F: [ 10   3   5 -14 -13  -8  -5   2   3   1  11   3  -6  -8  -5  -6   2  -8
  13   1  26   1   4   2  12  28   3   8  -8]
D: [-19   2  -8 -11  10  -3  11  -4   1  -4   0  -8  16 -19  10   0 -19   9
   2   2  -2  -4 -19   7  -2 -10 -19 -18 -14]
C: [  6   2  -8 -24   6 -10  12  -5  -1  -2   5 -10  16  -8  10  -5  15  10
   5   2   2  -6 -16   9   6   0 -25 -19 -25]
E: [  4   1  -4 -14   3  -6   6  -3   1  -3   3  -3   9  -7   5  -5   9   4
   6   1   2  -5  -7   7   3   5 -13 -11 -13]
A: [  3   2  -1  -9   0  -4   2  -2   0  -1   4  -4   3  -4   1  -2   5   3
   5   1   2 -11  -5   2   5   6  -9  -5  -8]
L: [-4 -2 -2  3  4  2  2 -1 -1 -2 -1 -4  2  3 32  2 -2  2 -3 -1 -3  0 -1  7
 -3 -7 -1 -2  1]
N: [ -4   1  10  17 -10   8 -14   5   0   4  -2  11 -21   5 -10   4 -17 -12
  -3  -2   2   8  11 -11   0  10  23  52  21]
P: [32  2 -1 -1 -2 -2  2  1 -2 -1 -1 -2  2  0 -7 -4 -3 -3  3 -1  2 -4  4 -2
  3 -1  2 -2  7]
Q: [-15  -3  -2  23  19  13   3   2  -1   1 -12  -6   5  15   2   7  -9  10
 -19   0 -11   2   1  -7 -18 -41   5  -5  14]
Z: [-2  0  1  5  3  2 -2  2 13  2 -3  1 -2  5 -1  2 -3  0 -4  1 -1  2  2 -3
 -3 -2  5  2  6]
order: [ 1 -2 -1 -7 -3  7 -1  0 -3 -1 -3  2 -2  2 32  3  2 -4 -1 -2 -1 -1  2  2
  4  3 -2 -2 -4] => L
all D: [-19] => 1 14 17 23 27
all C: [-19] => 28
key -> tag
[-4] -> q_534
[11] -> q_493
[10] -> q_910
[6] -> q_856
[-5] -> q_708
key F 1:  => q_910

W: [-12  -3 -18  -9  -4  24 -23 -11   2 -27   5  12   8  10   7  -2 -12 -12
  -5  13 -26 -23   3 -11 -19  -8 -30  -8 -23 -19  -5  -2  -5  -4 -16  -1
   5   0 -27   8 -29  16  -7 -13 -23  -1  -2 -14   0 -22 -11 -21  -3]
S: [ -8   3 -16 -12   8 -23  -8  -3  -3 -12 -22  -2  10  -5  24  -2 -23 -11
 -14 -27  -7   2 -21  -4 -19 -18  -5 -27 -13   0  -9 -30  12 -19  -5   0
   7   5  -1 -26 -23 -29 -12 -23   8   0 -11  -4 -11  -2  16  12   5]
R: [ 20 -14 -17 -13  21 -15  19 -26  23 -33  16 -26  -2 -30 -13 -18 -18  16
 -16 -15  -5 -22  -9 -19 -14 -24   6 -12  -4 -20 -17 -15 -35 -16  27 -17
  17  13 -19 -14 -33 -10  26 -19 -36  19  22   2  24 -38  -7  12 -10]
M: [ -2   0 -11 -23  -5 -12 -23   7 -16   5  24   5  -8 -13  -4   2   0  -3
 -19 -26   3   0  10  12 -18 -12 -23 -12 -14 -11  -9 -27  -5   8  -4  -7
  -8   8 -30 -27  -3  -5 -11 -29  16 -23  -2  -2  13 -21  -1 -19 -22]
order: [-23   8   0 -11  -4 -11  -2  16  12   5  -8   3 -16 -12   8 -23  -8  -3
  -3 -12 -22  -2  10  -5  24  -2 -23 -11 -14 -27  -7   2 -21  -4 -19 -18
  -5 -27 -13   0  -9 -30  12 -19  -5   0   7   5  -1 -26 -23 -29 -12] => S
order: [-22 -19  -1 -21  13  -2  -2 -23  16 -29 -11  -5  -3 -27 -30   8  -8  -7
  -4   8  -5 -27  -9 -11 -14 -12 -23 -12 -18  12  10   0   3 -26 -19  -3
   0   2  -4 -13  -8   5  24   5 -16   7 -23 -12  -5 -23 -11   0  -2] => M
order: [-10  12  -7 -38  24   2  22  19 -36 -19  26 -10 -33 -14 -19  13  17 -17
  27 -16 -35 -15 -17 -20  -4 -12   6 -24 -14 -19  -9 -22  -5 -15 -16  16
 -18 -18 -13 -30  -2 -26  16 -33  23 -26  19 -15  21 -13 -17 -14  20] => R

G: [  0 -14  26   6  29  -6  -1 -20 -25  -7  11  -4 -10  10  13  25  14   0
   1  -3]
T: [-12 -31  12   3 -19   6  19 -22  -5 -13  11  -3 -12   4 -22  13   3 -14
  25  -6]
B: [-26 -10  -6   1 -12  -1 -21 -18  -1   0 -27   3  11   6   2 -15 -17  11
 -13 -30]
H: [ -7   5   7  13 -25  12  -3  28  -3 -10   3  -7   4  23  16   3  -3  11
 -22 -29]
J: [-10 -10 -13  -3  18   6   4   3  -9 -16  26  -8  39   1   4  10  10  12
  24   6]
U: [  6  -7 -21   8 -22  -8 -14  12  -6   7  -2 -10  12  27  18  -9  13  24
 -14 -20]
V: [-21  19   1  -6  42  -3  -4  -1  18   0  -3  15   1  -4   2 -14 -17 -13
  -4   5]
all T: [-12] => 1 13
all V: [-4] => 7 14 19

nubuv: [ -5 -51 -51  -5 -51   5  -5 -21]
busi: [ -4   3 -17  16   5   1   0   3]
geba: [ 0  1 -4  0 15 -2  1 14]
nez: [-15   6 -20  24  28   2   1  15]
ked: [ -9  -1  18   5 -11   8  -4 -52]
fevi: [-19   9 -34  12  45  -5   7  16]
nedi: [ 0  1 15 15  0 15 15  0]
Fil: [-18   7 -21  28  28   4   0  15]
key -> tag
[3] -> q_386
[2] -> q_895
[1] -> q_49
key busi 2:  => q_386
find: [-18   7 -21  28  28   4   0  15] => Fil
order: [14  1 -2 15  0 -4  1  0] => geba
all nedi: [15] => 3 4 6 7
all nubuv: [-51] => 2 3 5

vidir: [ -6   1  -4   3 -19   7  -8  -3   9  13  -6   0   4   4  -3  -7  -2 -13
   4  -4  -1  -4   5]
vasot: [ -8  -2  -5 -11  -7  -4  -5  -6  -2  -3  -3   2   1   4  -6  -4  -9  -4
  14   5   5   5   2]
saru: [ 11   1  -7   9  -5   2   4   8   1   6  -2 -10  -3  -8   4   0   2   1
 -17  -6  -2   2  17]
Rel: [-9  2  5 -3 -3  2  4  5 -9 -1  3 -6  2  1  1  2 12 -4  7  1 -1  7  3]
pekot: [-13   1  -2   9  -4  -4   4  -4  -6   4   4  -2  -3  -6   5  -8  -7   0
 -19   7  -1   3  13]
fole: [-10   0   3  -8  -1  -7  -4 -13   4  -5   0  11  -2 -15  -1   0  -6   3
  16   4  -2  -6  20]
all pekot: [4] => 7 10 11
Table of tags by key:
[2] -> q_95
[12] -> q_254
[3] -> q_438
key Rel 23:  => q_438
order: [ -7   1  -2 -19   9  -6  -4   4  13   4  -4  -3   3  -6   4   7   5  -4
   0 -13  -1  -8  -2] => pekot
find: [ -6   1  -4   3 -19   7  -8  -3   9  13  -6   0   4   4  -3  -7  -2 -13
   4  -4  -1  -4   5] => vidir
order: [ 20  -6  -2   4  16   3  -6   0  -1 -15  -2  11   0  -5   4 -13  -4  -7
  -1  -8   3   0 -10] => fole
find: [-9  2  5 -3 -3  2  4  5 -9 -1  3 -6  2  1  1  2 12 -4  7  1 -1  7  3] => Rel

Y: [  3 -34   6 -47]
X: [-34   3 -47   5]
K: [  6   4 -47 -34]
order: [-47 -34   4   6] => K
all Y: [-34] => 2
order: [-34 -47   4   6] => K
order: [-47   6 -34   3] => Y
order: [  3 -47   6 -34] => Y
key -> tag
[-34] -> q_757
[2] -> q_794
[4] -> q_157
[3] -> q_751
[5] -> q_524
[-33] -> q_2
key X 2:  => q_751

